Table B holds the same points as the rows below and some others, measured another way and shuffled. Each row below is followed by which row of B it is.
B:
0: [  94  114   -6  348  340  192  141  168  119 -243   37 -109   38   24
   24 -250   30  216   48  444  -22 -265    7  294]
1: [ -92 -131  -61 -259 -198   99  -55   18  120  376   27  -25 -109   84
 -308 -102  246 -461 -147 -381  -79  209  252 -113]
2: [ -20 -129 -203 -271 -356   81 -230  244   22  342  258 -287    8  -12
 -441 -115  100 -613   62 -317  -69  245   15  -61]
3: [ -29 -269   44 -357 -291  189  -13  107  133  429  234  -84 -136  117
 -546 -274  115 -664  -43 -667  -80  369  192  -44]
4: [ 242 -174    9  222  553  442  -39  -48   88 -501 -223  442  -65  237
 -192 -178   59 -197 -134  131  -24 -129  149  300]
5: [ -49 -269  162 -290   50  142 -171 -155  111  112 -122  272 -158  104
 -437 -208   22 -551   -2 -621 -145   54  213   92]
6: [ 158    7  192  159  348  256   70  -39  167  -16  -45   52 -132  330
 -355 -223  120 -192  -90   15  -84 -113  265  202]
7: [  40   -3   60   71  265   30  184    8  180  -17 -214   66  -70   86
  209  -19  -31   91   68   52 -269 -242  186  277]
8: [-125  275 -211  127   21   37 -179  113   37   -2 -249   58  -14  465
 -104   79  394  -41  -78  248  -60 -116   90   88]
9: [  -3  174 -202   56  129   11 -364   22  -11 -206 -339   39   44  199
 -160  166  129 -196   38  222  -95 -262  -46  112]
10: [-202  225 -184  250  -49  229  248  269  130 -114   29  -45   18  234
  -13 -264  405  314 -184  383  177   53  -48   76]
11: [ -37 -203   99  -99   52   50   54  -15  191  166  -12   33 -110 -195
  -73 -216  -86 -219   99 -386 -212  -76  228  164]
12: [ 237 -365  167 -180   47  312  264  110  186  296  484 -304  -73 -208
 -384 -435  -95 -455  -44 -266  -54  247  174   31]
13: [  15  234 -385  166  -16   -9 -274  172   30 -132 -276 -159   78   55
  -52  241  185 -101  -45  378  -31 -211  -21    7]
14: [ 283 -177   48  205  511  434   38   19  129 -609 -277  385  -50  206
 -190 -150 -108 -172  -60   68  -37 -151   18  367]
15: [  30  -23  189 -223   64  -28  153  -46  135  394  156 -352  -51  -16
 -128 -149   15 -174   45  -40 -190  -68  119   29]
16: [  -8   34 -111  120  300  281  219  127   59 -590 -128  109  117   11
  172 -185   33  315  -42  516  116 -145 -340  241]
17: [ 225   25  -31  135  203  273  133  100  190 -216 -223    0  -68  294
 -255   37   58 -179 -167  116  -27  -41   82  133]
18: [-245  109  -36   66  135  104  -10   12   86 -304 -341  358  -36  273
   39 -135  194  164   12   34  -21 -174  -60  248]
19: [  -9  104 -131 -218 -470  -57  311  274  208  756  406 -850   -4 -117
 -184  -23  222 -207 -146   55  -37  266  133 -300]
20: [ -96   49 -280  -82  -76  -65 -456   87  -73  233    7  -75   38   49
 -156   29  235 -389   87   31 -159  -77  128    6]
21: [  18 -259  -59 -239 -240  100  263  234  201  170  206 -291   -4 -371
  -41 -186 -186 -222   81 -309  -99  160  -36   44]
22: [ -24   81 -116   39  196  268 -144  -21  -32  -75   31   47   39  282
 -305 -186  430 -157 -235  376  149   30   31  -34]
23: [-103  -73 -194 -261 -461  -44  175  268  201  376  111 -422  -11 -259
  -64    9    5 -235    1 -281  -89  194    5 -116]
24: [-277  347 -435  142 -207  -38  159  327  104 -296 -314 -136  143   29
  373  171  236  473  -54  528   73 -136 -311   49]
25: [ 168  -47 -183  294  181  220  260  291  168 -184  155 -255   81 -326
  178 -186  -58  172   -7  425  -10 -119    6  177]
26: [ -90  -36 -217  170 -124  230  176  384  173 -365  -45   28   38 -119
   26 -231  -63  122   77  -18   58   11 -212  257]
27: [ -31 -312  222 -260  343  234  185 -126   61 -475   21  144   83 -383
   34 -427 -277   66  123   15   43 -135 -375  233]
28: [ 125 -168  140   25  412  190  232 -110  170 -353  -98  -35   37 -423
   70 -217 -213  126  -18  227    6 -264  -96  155]
29: [ 118 -175  -61 -192 -150  142  107  204  106  416  415 -434  -10 -132
 -263 -221   48 -416  -15 -100  -85  226  120  -50]
30: [  -5   66 -141  235  108  197  102  121  178 -168 -226  116  -55  141
  -46  -49  195   45 -156  135    3  -81  148  128]
31: [ 152   27 -178   55  428  307 -141  -39  -59 -340 -197  243   47  430
  -87   38  313 -154 -218  522   14  -71    8  111]
32: [ 387 -216   17  133  463  353  183   34  149 -295    4  -24    2 -107
  -56 -117 -145 -156  -94  279  -71 -107   89  204]
33: [-198  -67  -65 -529 -437 -162  -58  161   91  196 -110 -207    2  -35
 -118   79 -159 -359  269 -516 -230   68 -258   58]
34: [ 210 -136  272   77  443  207  288  -46  199  -79   -9   10  -94   51
  -19 -240 -135  -17   40   35 -202 -189  171  313]
35: [-235  -72  -65 -140 -276  -52  -31  127  160  230  -33  -43  -68 -184
  -97 -165   18 -177  120 -446 -136   10   97   67]
36: [-172 -341  195 -328 -244  168  326   95  258  153  174  -22 -113 -282
 -234 -461 -155 -215   67 -710  -30  228  -19   85]
37: [ 162  -41   37 -138  284  259  287  -32  120 -344 -203  -12   37  165
  -16   26   12   16 -184  340   26  -34 -205   82]
38: [  91  -34 -106  -27   88   84  445  164  199   19    6 -249   39 -169
  353    8  -16  194  -71  333 -122  -29    1   73]
39: [-108  296  -75  232   -7  109   57  225  130  -73  -96 -107  -23  376
 -166 -120  260  130  -27  224   20 -108  -22  174]
40: [-238  -31   27 -195  -69  -14  145  -27  130  367   48  -27  -75   -3
   61 -190  236  -16  -41 -141 -127   39  203    0]
41: [ 131  -46   14  160  232  208    2  190   66  -28  195  -95   -8   99
 -150 -291  -16 -147  146  104 -140 -106   82  311]
42: [  20  221 -441  193  -91  129 -124  285   67  -72 -243  -37   21  346
  -89  219  355 -136 -188  306   -4   25   93    6]
43: [  41   58 -215  -13 -247 -100  -70  311   96  431  270 -579   37 -224
 -101  -29    0 -264  163   37 -189  -35  105   12]
44: [ -51   38 -314   27  -66  126   71  267  130 -583 -457  146   74   23
  171  174  -94  107   41  118  -23 -103 -352  226]
45: [ 130   60 -322  194  117  180    6  319   20 -196  105 -228  129  -58
   96  -42   71   27   25  536  -19  -95 -101  154]
46: [-116  252 -308  165  -76   78  -66  228   42   32  -50 -128   38  235
  -47   -8  388   44 -120  374   40  -31   33   10]
47: [  22  151 -172  297  102   14  -86  155  122  -49  -57 -249   39 -211
  -33  -60   46   54   49  295  -42 -290   92  103]
48: [ -97 -151 -142 -421 -428  102  -64  155   69  499  228 -210  -59  133
 -430 -112  258 -603 -102 -431  -43  408  104 -184]
49: [  18 -289  206 -418   79  205  -49 -207   82  189  -16  163 -130  178
 -462 -204   97 -580 -121 -473  -90  175  173  -16]
50: [-195 -101 -281 -405 -516  -60   49  257  112  252   21 -265   32 -214
  -10   51   20 -271   51 -319  -89  226 -144 -105]
51: [  20 -173 -101 -311   -2   87  -31  147   57 -278 -297  227   -6  195
   72  121 -214 -281  225 -283 -274  -20 -233  325]
52: [ 172    9  215  111  458  252   49 -166  118 -128  -39  -24  -51  120
 -339 -234  100 -115 -154  243   32 -191  137  105]
53: [  66  -86  -82 -127  160  399  224   57   82 -421 -149  172   33  265
 -124  -82  173  -58 -271  238  154  157 -225   52]
54: [  32  109 -124  357   12  318  274  288  219    3  126 -149  -57  172
 -204 -273  308   79 -231  235  133   94  188   67]
55: [ 315  140 -204  496  266  304  284  266  226 -192   -2 -303   19   -9
  -18  -20  124  136 -237  630   71 -121  165   84]
56: [  83  500 -425  131 -157 -124 -310  304    5   87 -307 -411   63  566
 -155  519  288 -215   -5  485 -169 -191  -33   21]
57: [ -72   44  -16 -169 -130 -157  207   92  181  327   22 -426    2 -225
  147   17  -45   26   95   14 -205 -120   33    8]
58: [ 206  -39 -167  370  411  294  124   97  142 -363 -147  111   14  -76
  125  -74   69  112 -153  451   -7 -196  159  199]
59: [ -30  -59  -75 -368  -43   28   96    4   10  308  222 -335   74  -61
    1  -78  183 -183  -82  222  -51  118  -53 -134]
60: [-120 -130  -62 -272 -235  105  244   36  185  410  122 -184  -65 -117
 -125 -146  251 -193 -248 -189   16  265  187 -209]
61: [ 161   40 -237  149  217  260  242  266   50 -368  100 -246  176  -81
  178  -94   38  213  -65  722   87  -69 -276  129]
62: [ -58   49 -141 -383 -199 -213 -281   50   15  333 -236 -150  -27  231
  -88  318   30 -475  174 -256 -370  -75   56   41]
63: [-168   61  -85 -342 -410 -189   25  199  116  343   46 -479   30 -143
  -88   29  -59 -191  194 -214 -163    7 -168  -27]
64: [ -71  -96  196   18  406  294   42 -198   80 -349 -112  316  -32   30
 -199 -410  119   44 -106   85  116 -141  -24  167]
65: [ -83 -272  210 -242   33  171  370   31  171   95  306 -148   -7 -362
  -32 -505 -125    8   68 -186  -15   82  -89  105]
66: [-140 -104 -211 -293 -207  -15 -169  192  -36  124  140 -151   85 -145
  -24 -108    1 -270  200  -99 -125   50 -163   68]
67: [  85   33  131  231  575  156  215  -91  161 -527 -354  201    8  -21
  245 -108 -126  349   42  395 -102 -442  -63  368]
68: [-238 -111  -74 -467 -116  -95  115    7   40  -28 -129  -31   85 -225
  300   -2  -60   44  136  -58 -143  -37 -295   46]
69: [ 122  110 -181  106   27   41  -94  225  130 -246 -315 -106    7  136
  -99  200 -117 -156  124   61 -170 -211  -89  231]
70: [-141    9    8  -11   80  267  389  144  158 -473 -139  104   47   68
   69 -254   33  322  -67  196  146   -5 -358  201]
71: [-163   43 -133  105  125  214  162   48  152 -504 -457  383  -11  143
  137  -42  147  245 -139  123   74 -100 -119  185]

[ 129   93  189  180 -149 -112  -99    6  210 -253   15 -102   56  177
  -94  -14  130 -121   37   53  -10  -23  -45  -73 -114  119  343]
71
[-325 -376 -430 -413 -229 -220   51  181 -165  181  154  115 -140 -172
  151 -321 -267    2  475   40  332  408 -238  267  120    5  -64]
66
[   5 -139  -90  -22  -50   58  142  198   32   96   17  129   -2  -17
  -27  -83 -221  177   74   28  -26  -20   17  -48  -88  121  -52]
41
[-191 -212 -244 -145 -162  -33 -163  129  -97  -49 -138  -60  185 -137
  -62 -235 -131 -369  491   48  353  307 -392  187  120  -26 -174]
1
[-242   54  -52  -99 -154  -99  157  -51 -297  189  -83 -124  137   87
   68 -148  198 -309  -67 -249  243  280 -151  183  144  -18   49]
28
[-281   46  -72   47  109  116  165   37  -92  205 -120 -171  262   33
  180   87  120 -368  246 -344  246  269 -219  204  181 -101  -31]
32
[ 323  152  259  312  137   71  192   62  336  -77  274  -63  -75  227
    1  133  160  207   62 -145 -176  -34  232 -109 -267   -8  557]
44
[ 111  197   87  333   98  160   23  239  122  -65 -117  -98  257   44
 -198  277   80 -129  188  148  156 -219 -109  -65 -133  152  154]
5
[-223  -74 -263 -357 -130  -93  105  180 -453  281  -98 -153  156   10
  121 -297 -155  -69  -38 -100  197  411 -197  239  167  151 -221]
63
[  83  203   28 -409   61 -429 -362  -26 -351  123 -251 -564  513  126
 -212 -129  457 -263  305  154  293  309   -2    9  298  380   28]
36
[-126 -110   28  181   -5  215  177   13  -91   57    3  -14  229  -42
  -55   12  -46  -74  127 -212  129  105 -143   49  -41 -139  -50]
17
[  18   22 -218 -226  -53  109   34  223 -351  169 -227 -173  201   19
  -27 -386 -117 -269   48 -114  172  431 -240  212   79   35 -269]
47
[  44  198  303  606  135  221   77  129  455 -232  -63  -55  220  165
   -9  519   30  -42   26  -13 -104 -407  -49 -183 -172  151  293]
49
[-263 -652  -61  178 -440   28   91  -59  330 -297  320  491 -265 -194
   -2 -199 -490  222  280  -22  -14  -40 -187  -48 -208 -236   59]
22
[ -67 -280 -119 -119 -316  -23  181   53 -113   73   68  254 -140  -42
  -62 -366 -245  138 -116  -49  -10   96  -14    5 -101   -1  -78]
0
[ 194  -16  288  149  113   90 -288   50  147 -341  -77 -435  475  195
   12   15 -213  101   56  -37 -303  145 -111 -141   -8  244  -63]
46
[-124 -487 -121  -92 -138  -57 -106   -9  105 -126  198   84   46 -182
  -51 -211 -233   86  624   14  156  243 -165   30  -12 -127  -28]
48
[ 102  -76   25 -182   83 -148 -169    2  -27  -44  114 -355  235   81
   32 -162   55   12  412  -91   57  425  -39   64   82   60  137]
50
[-267   -3 -328 -174   49  177   36  281 -360  184 -228 -301  344  -45
  197 -178 -210 -432  270 -211  339  553 -510  397  227  -22 -327]
13
[  88  153   79   76  128   28  162  201  -70  126   86 -192  163  156
   35  148    0  219  -51  -19  -37   22   80  -11  -80  226  204]
33
[-255   28  -90  -30 -188    7  153  100 -293  179 -218   -8  187   24
  -20  -74  -36 -208 -197  -76  184   44 -187   88   87  133 -163]
34
[  -7 -110  122  293 -111  224  131   67  -24  -70  -64   91  226  -21
 -209   40 -173   99 -125   -2  -40 -193  -66 -133 -169   53  -95]
6
[ 332  303  249  442  345  430  324  250  126   73   40 -184  226  225
  -23  278    2  218 -164 -200 -232 -106  151 -108 -261   72  208]
69
[ 348  142  529  153   68 -221 -167 -188  272 -243   74 -309  249  350
 -115  111  251  312 -181  -14 -407 -142  364 -383 -102  345  385]
65
[ 268 -121   37  251  166  223  164  218  518  -73  227  173 -159   30
   21   81 -193  270  389  -49 -179  -82  136 -127 -277  -56  254]
2
[ 423  -97  217  127    7    1  165  -64  409  -76  330  163 -265  145
 -114 -183  119  306  179 -147 -252   16  384 -210 -307 -124  472]
21
[-224 -127 -178   90  -38  239  178  252 -259  102   -9  -64  237  -88
   35   -8 -305  -39  125  -81  229  199 -332  204  -22  -33 -171]
9
[ -80 -175  115  -67 -174  -93  -23 -173  -23 -117   65 -145  111  137
  120 -286  -41  -41  -35 -306 -107  353  -76   38   62  -49   54]
38
[-120 -278  345  234  -36    6  -97 -188  241 -346  206 -212  285  149
  192   91 -250  298  -11 -249 -348  101  -55 -146  -18   57   99]
59
[ 158  297  308  656  449  717  278  381  236 -106 -129 -349  477  304
  294  470 -462  204 -403 -350 -505  -97 -133  -75 -187  187 -120]
56
[-176 -118 -134 -155 -343 -235 -143  132 -249  -72 -102  -54  144  -30
 -141 -199 -129 -105   39  246  252   93 -269   77   47  260  -62]
18
[ 233  133  136  251  198  100  -56  197  405 -111  -69  -90  156  109
  -78  225   45  -34  339   72  -55 -170   41 -166 -113  167  187]
3
[-130 -613 -205 -326 -633 -316 -112  -95   70 -202  169  413 -355 -136
 -111 -680 -354   86  182  110   32  214 -110   -6  -66  -52  -44]
10
[ -74 -127 -383 -639 -146 -406 -131   96 -346  293  -48 -131   13  -85
  -64 -485  170 -247  541   88  451  542 -104  237  236   92  -30]
26
